Here is a tiny trained network, its code and every weight. The questions are about switching its units off for an input and a class, where a switched-off unit gives its printed mean instead of its output.

import numpy as np


def w(rows, s, z=0):
    codes = np.array(rows[::2]) - 128.0
    scale = np.full(codes.shape[1], s)
    scale[-1] = z or s
    return codes * scale


def norm(h):
    return h / np.sqrt((h * h).mean(-1, keepdims=True) + 1e-5)


def f(y):
    return np.maximum(y, 0)


def log_softmax(a):
    a = a - a.max(-1, keepdims=True)
    return a - np.log(np.exp(a).sum(-1, keepdims=True))


def net(x, mask):
    res = np.array(x, float).reshape(1, 3) / 4 @ E
    u = 0
    for l in range(4):
        y = f(norm(res) @ A[l][:, :-1].T + A[l][:, -1])
        res = res + np.where(mask[u : u + 3], y, B[l][:, -1]) @ B[l][:, :-1]
        u += 3
    return log_softmax(norm(res)[-1] @ U[:, :-1].T + U[:, -1])


A, B = {}, {}
E = w([
[64,223,109,43,117,97,133,2,225],'x0',
[220,119,71,203,172,138,201,44,180],'x1',
[66,149,147,171,79,181,170,114,135],'x2',
],0.0056)
A[0] = w([
[16,164,95,197,29,226,225,131,110,1],'L0N1',
[254,49,29,38,156,32,103,148,141,25],'L0N2',
[183,192,144,84,237,41,23,153,124,23],'L0N3',
],0.0055,0.0033)
B[0] = w([
[2,94,90,131,176,97,171,178,219,254],'L0N1',
[43,76,89,147,207,132,192,145,115,233],'L0N2',
[44,88,65,66,131,150,171,205,236,218],'L0N3',
],0.0096,0.0037)
A[1] = w([
[196,165,135,202,198,154,223,12,140,3],'L1N1',
[202,196,86,249,149,206,169,143,226,41],'L1N2',
[60,240,102,1,160,38,146,14,186,155],'L1N3',
],0.0046,0.0022)
B[1] = w([
[201,89,254,63,182,102,9,136,156,169],'L1N1',
[66,91,167,150,201,59,173,212,58,168],'L1N2',
[219,127,87,150,73,173,120,123,107,254],'L1N3',
],0.0084,0.0078)
A[2] = w([
[90,167,141,34,21,162,2,194,157,2],'L2N1',
[98,171,97,36,108,56,153,27,190,99],'L2N2',
[175,184,70,78,56,160,144,81,99,59],'L2N3',
],0.0063,0.0027)
B[2] = w([
[161,135,254,156,185,78,64,152,163,254],'L2N1',
[124,51,13,96,137,166,167,124,62,225],'L2N2',
[158,185,126,202,100,147,125,77,102,192],'L2N3',
],0.0086,0.0049)
A[3] = w([
[127,107,119,100,211,70,151,66,95,255],'L3N1',
[133,123,198,72,157,97,151,102,126,75],'L3N2',
[122,111,125,153,144,140,172,169,2,147],'L3N3',
],0.0092,0.00055)
B[3] = w([
[7,227,254,125,78,24,72,154,120,236],'L3N1',
[134,119,193,105,100,181,117,127,75,184],'L3N2',
[218,199,36,72,40,198,129,16,163,255],'L3N3',
],0.0074,0.0046)
U = w([
[47,113,70,134,167,140,195,168,148,230],'0',
[148,146,250,139,154,98,99,140,121,134],'1',
[203,155,66,131,78,175,115,76,116,9],'2',
],0.016,0.0014)

Each question gives the input, the list of numbers given to net, and the class t.
The units are the neurons (one row each of A and B). Each row of codes is followed by its name. A weight is (code - 128) times the scale printed after its matrix; where a second scale follows, it is the last column's (A, B and U).
mask holds one flag per neuron, layer by layer. A switched-off neuron (its flag False) gives its mean, the last column of its row in B, instead of its output. The means were averaged over made-up inputs and are rounded, as every weight is.
A unit's drop is (log p(t) with every unit on - log p(t) with that unit switched off) / (log p(t) with every unit on - log p(t) with every unit switched off).
The circuit of an input: a set's keep is (log p(t) with only the set's units on - log p(t) with every unit switched off) / (log p(t) with every unit on - log p(t) with every unit switched off). Starting from all 12 units, units are removed one at a time, each time the one whose removal leaves the highest keep (on an exact tie, the one counted first), for as long as the keep stays at least 0.8.
circuit, biggest first: the units of the circuit, biggest drop first
most important unit: the unit with the biggest drop
k most important neurons: the k neurons with the biggest drops, biggest first
top k neurons in layer l: the k neurons of layer l with the biggest drops, biggest first
drop when u is switched off: that unit's drop, to one decimal
input [-2,5,-5], class 0: circuit, biggest first -> (L0N2)
input [-3,3,0], class 1: circuit, biggest first -> (L1N3; L0N1)
input [-8,8,2], class 1: circuit, biggest first -> (L1N1; L0N3)
input [-7,-2,-8], class 0: top 2 neurons in layer 0 -> (L0N3; L0N2)
input [-7,4,6], class 2: 4 most important neurons -> (L3N3; L0N3; L2N1; L0N2)
input [-7,1,-8], class 0: 2 most important neurons -> (L0N2; L1N3)
input [2,-7,6], class 1: 4 most important neurons -> (L2N1; L0N2; L0N3; L1N2)
input [3,-7,-7], class 0: 2 most important neurons -> (L0N3; L1N1)
input [6,-4,-2], class 2: top 2 neurons in layer 1 -> (L1N3; L1N1)
input [-5,1,-5], class 0: 4 most important neurons -> (L0N2; L1N3; L0N3; L2N3)
input [6,-1,5], class 2: 4 most important neurons -> (L1N3; L0N3; L0N2; L2N3)
input [2,-6,4], class 1: 2 most important neurons -> (L2N1; L0N2)
input [4,8,-6], class 1: 3 most important neurons -> (L1N1; L0N1; L3N1)
input [7,8,-5], class 1: most important unit -> L1N1
input [0,7,-5], class 1: 3 most important neurons -> (L3N1; L1N1; L0N1)
input [5,-7,3], class 1: 2 most important neurons -> (L2N1; L3N3)
input [-8,0,7], class 2: top 2 neurons in layer 3 -> (L3N3; L3N1)
input [4,3,-7], class 0: drop when L0N2 is switched off -> 0.5
input [1,4,-7], class 0: drop when L2N3 is switched off -> 0.0
input [7,3,2], class 2: circuit, biggest first -> (L1N3)
input [1,7,-5], class 1: drop when L0N1 is switched off -> 0.2
input [5,2,2], class 2: drop when L1N3 is switched off -> 0.1
